Below is a small trained network, with its code and all its weights. Each question gives an input and a target symbol and asks what happens when units are switched off, that is, made to give their printed mean instead of their output.

import numpy as np


def w(rows, s, z=0):
    codes = np.array(rows[::2]) - 128.0
    scale = np.full(codes.shape[1], s)
    scale[-1] = z or s
    return codes * scale


def f(y):
    return y / 2 * (1 + np.tanh(0.7978845608 * (y + 0.044715 * y**3)))


def softmax(a):
    e = np.exp(a - a.max(-1, keepdims=True))
    return e / e.sum(-1, keepdims=True)


def log_softmax(a):
    a = a - a.max(-1, keepdims=True)
    return a - np.log(np.exp(a).sum(-1, keepdims=True))


def net(x, mask):
    ids = ['ΘΣδζμξτφψ'.index(c) for c in x.split()]
    T = len(ids)
    res = E[ids] + P[:T]
    r = res
    for j in range(3):
        rows = slice(3 * j, 3 * j + 3)
        q, k, v = (r @ M[0][rows].T for M in (Q, K, V))
        z = softmax(np.where(np.tri(T) > 0, q @ k.T / 3**0.5, -1e9)) @ v
        o = O[0][rows]
        res = res + np.where(mask[j], z, o[:, -1]) @ o[:, :-1]
    y = f(res @ A[0][:, :-1].T + A[0][:, -1])
    res = res + np.where(mask[3:15], y, B[0][:, -1]) @ B[0][:, :-1]
    return log_softmax(res[-1] @ U[:, :-1].T + U[:, -1])


Q, K, V, O, A, B = {}, {}, {}, {}, {}, {}
E = w([
[117,151,88,203],'Θ',
[167,99,94,94],'Σ',
[170,80,232,146],'δ',
[138,178,183,129],'ζ',
[130,50,170,240],'μ',
[144,242,75,53],'ξ',
[179,187,141,15],'τ',
[149,53,95,181],'φ',
[132,176,4,79],'ψ',
],0.011)
P = w([
[49,99,125,115],'0',
[186,164,90,137],'1',
[124,28,134,32],'2',
[166,138,86,153],'3',
[131,5,142,30],'4',
[154,125,94,166],'5',
],0.016)
Q[0] = w([
[51,80,194,93],'H1',
[110,129,162,135],'H1',
[126,1,91,75],'H1',
[239,37,136,174],'H2',
[113,88,122,40],'H2',
[70,69,43,137],'H2',
[159,72,128,58],'H3',
[110,62,158,147],'H3',
[127,202,81,252],'H3',
],0.011)
K[0] = w([
[67,146,177,121],'H1',
[116,116,164,113],'H1',
[42,152,109,149],'H1',
[151,53,177,176],'H2',
[149,112,111,71],'H2',
[106,78,8,125],'H2',
[59,155,132,124],'H3',
[118,107,147,141],'H3',
[225,137,111,147],'H3',
],0.018)
V[0] = w([
[158,73,58,133],'H1',
[78,106,165,93],'H1',
[143,44,91,102],'H1',
[210,121,188,120],'H2',
[113,96,103,45],'H2',
[100,167,104,87],'H2',
[167,120,201,4],'H3',
[134,185,25,87],'H3',
[135,96,192,37],'H3',
],0.012)
O[0] = w([
[202,118,92,150,184],'H1',
[114,100,186,183,132],'H1',
[192,125,103,201,186],'H1',
[98,182,66,129,158],'H2',
[97,115,168,214,253],'H2',
[126,46,124,178,88],'H2',
[103,244,175,145,99],'H3',
[195,96,197,70,162],'H3',
[85,209,186,176,116],'H3',
],0.011,0.0059)
A[0] = w([
[140,196,142,93,211],'N1',
[177,152,66,42,110],'N2',
[10,81,110,78,139],'N3',
[134,102,200,172,126],'N4',
[39,156,161,158,27],'N5',
[93,181,143,186,70],'N6',
[82,125,132,174,168],'N7',
[159,175,41,127,87],'N8',
[191,94,158,152,254],'N9',
[95,60,198,96,67],'N10',
[65,105,111,168,130],'N11',
[121,109,185,163,158],'N12',
],0.012,0.0079)
B[0] = w([
[179,84,62,146,169],'N1',
[87,193,188,225,227],'N2',
[13,163,188,56,171],'N3',
[222,197,167,126,188],'N4',
[130,2,141,190,187],'N5',
[131,39,71,150,181],'N6',
[122,192,94,92,189],'N7',
[129,149,199,85,189],'N8',
[106,172,57,99,253],'N9',
[168,67,181,80,168],'N10',
[97,163,103,112,184],'N11',
[143,176,164,128,187],'N12',
],0.0094,0.016)
U = w([
[115,57,96,88,165],'Θ',
[137,206,127,157,206],'Σ',
[89,79,114,179,111],'δ',
[90,120,165,117,74],'ζ',
[65,158,81,79,38],'μ',
[138,132,171,97,16],'ξ',
[161,70,156,180,44],'τ',
[165,79,2,144,254],'φ',
[186,65,114,105,106],'ψ',
],0.0077,0.0048)

Each question gives the input, a string of symbols that net reads in full, and the target symbol t.
The units are the heads (3 rows each of Q, K, V and O) and the neurons (one row each of A and B). Each row of codes is followed by its name. A weight is (code - 128) times the scale printed after its matrix; where a second scale follows, it is the last column's (O, A, B and U).
mask holds one flag per unit, heads first, then neurons. A switched-off unit (its flag False) gives its mean, the last column of its rows in O or B, instead of its output. The means were averaged over made-up inputs and are rounded, as every weight is.
A unit's drop is (log p(t) with every unit on - log p(t) with that unit switched off) / (log p(t) with every unit on - log p(t) with every unit switched off).
The circuit of an input: a set's keep is (log p(t) with only the set's units on - log p(t) with every unit switched off) / (log p(t) with every unit on - log p(t) with every unit switched off). Starting from the 12 units with the biggest drops (on a tie, the unit counted first), units are removed one at a time, each time the one whose removal leaves the highest keep (on an exact tie, the one counted first), for as long as the keep stays at least 0.8.
units of the circuit, in order: the units of the circuit, biggest drop first
most important unit: the unit with the biggest drop
top k neurons: the k neurons with the biggest drops, biggest first
heads that matter: for each layer, one digit per head in row order, 1 if its drop is at least 0.15 and else 0, layers parted by /
input δ Θ δ φ φ, target δ: units of the circuit, in order => (H3 N5 H1)
input ψ Θ φ δ φ Θ, target φ: units of the circuit, in order => (H3)
input ζ ψ μ μ ζ, target ζ: top 2 neurons => (N3 N9)
input ζ ψ ψ, target ζ: units of the circuit, in order => (H1 H2 N3)
input τ Θ φ τ φ, target τ: top 2 neurons => (N5 N6)
input τ δ ψ, target τ: heads that matter => 111
input μ δ Σ, target μ: units of the circuit, in order => (H3 N3 N5)
input μ ξ ψ Θ Θ, target μ: heads that matter => 001
input δ φ Θ, target δ: units of the circuit, in order => (H3 N5 H1)
input ψ ζ Σ, target ψ: top 2 neurons => (N10 N2)
input ξ μ τ, target ξ: top 2 neurons => (N10 N4)
input ξ ζ ψ τ φ, target ξ: heads that matter => 101
input μ Σ Θ Θ ψ, target μ: heads that matter => 001
input δ φ ζ, target δ: heads that matter => 101
input ψ Σ φ φ ζ, target ψ: units of the circuit, in order => (H3 N10)
input δ μ μ Σ ζ δ, target φ: most important unit => N2
input μ δ φ τ δ, target μ: units of the circuit, in order => (H3 H2 N3 N5)
input ζ μ Θ, target ζ: units of the circuit, in order => (H1 N3)
input φ Θ μ μ ψ μ, target φ: heads that matter => 001
input ζ Σ Θ μ τ, target ζ: units of the circuit, in order => (H1 N3 H2)
input φ δ δ, target φ: most important unit => H1
input ζ Σ φ, target ζ: units of the circuit, in order => (H1 N3)
input φ φ μ, target φ: heads that matter => 101
input Σ ψ ξ, target Σ: top 2 neurons => (N5 N4)
input ψ ψ ψ, target ψ: heads that matter => 011
